data =
[[137 130 127 139 134 141 139 124 129 145 140 128 126]
 [134 141 146 132 137 123 119 112 141 128 132 142 150]]
Indices start at 1.
The entry in the top-right corner: 126
The entry just right of the smallest entry: 141
The entry directly above the smallest entry -> 124
The entry at row 1, column 2: 130
What is the bottom-right entry?
Answer: 150
What is the bottom-left entry?
Answer: 134

Read these off the table that follows. Counting starts at 1.
1) Read off the entry just right of the centre entry.
2) Read off the entry in row 1 and column 1.
3) Read off the entry in row 3 and column 1.
4) Read off the entry at row 1, column 2.
5) Read off the bottom entry of the column that holds the smallest entry.
6) Read off the entry in row 1 and column 3.
7) Read off the entry in the top-right corner.
8) Read off the entry just right of 116.
[[128 126 120 132 133 128 128]
 [128 128 140 125 116 128 129]
 [128 132 132 119 104 128 129]
 [128 130 120 128 118 128 128]
 [128 126 138 129 120 128 128]]
1) 104
2) 128
3) 128
4) 126
5) 120
6) 120
7) 128
8) 128

Questions about the matrix below.
1) What is the entry just left of the largest entry?
2) What is the last entry in the row that holds the smallest entry?
3) What is the second-last entry, reading row by row?
4) What is the third entry in reading order?
5) What is the entry in the bottom-left corner?
6) What is the top-left entry?
7) What is the first entry in the row that holds the smallest entry?
8) What is the fifth entry from the end, reading row by row?
[[114 118 138 130 118 116 124 119 122 110 120 150 109]
 [128 121 128 139 131 125 115 123 121 113 119 136 132]
 [123 128 123 122 125 126 124 117 134 132 123 121 133]
 [121 129 118 131 131 133 133 121 138 148 136 122 138]
 [128 133 122 132 132 141 126 135 128 132 126 122 128]
 [123 116 144 121 123 122 125 117 121 107 117 149 121]
 [124 124 137 113 124 139 125 119 120 119 119 124 129]
 [121 124 136 112 121 128 121 116 120 122 120 123 126]
 [130 127 121 141 137 124 128 130 140 146 136 136 143]
 [140 129 110 156 145 140 131 138 131 134 129 127 147]
 [138 136 126 118 131 133 143 133 123 134 145 106 135]
 [122 127 132 110 129 144 131 121 126 133 132 118 129]
 [121 123 129 131 117 116 123 121 130 113 112 138 115]]
1) 110
2) 135
3) 138
4) 138
5) 121
6) 114
7) 138
8) 130
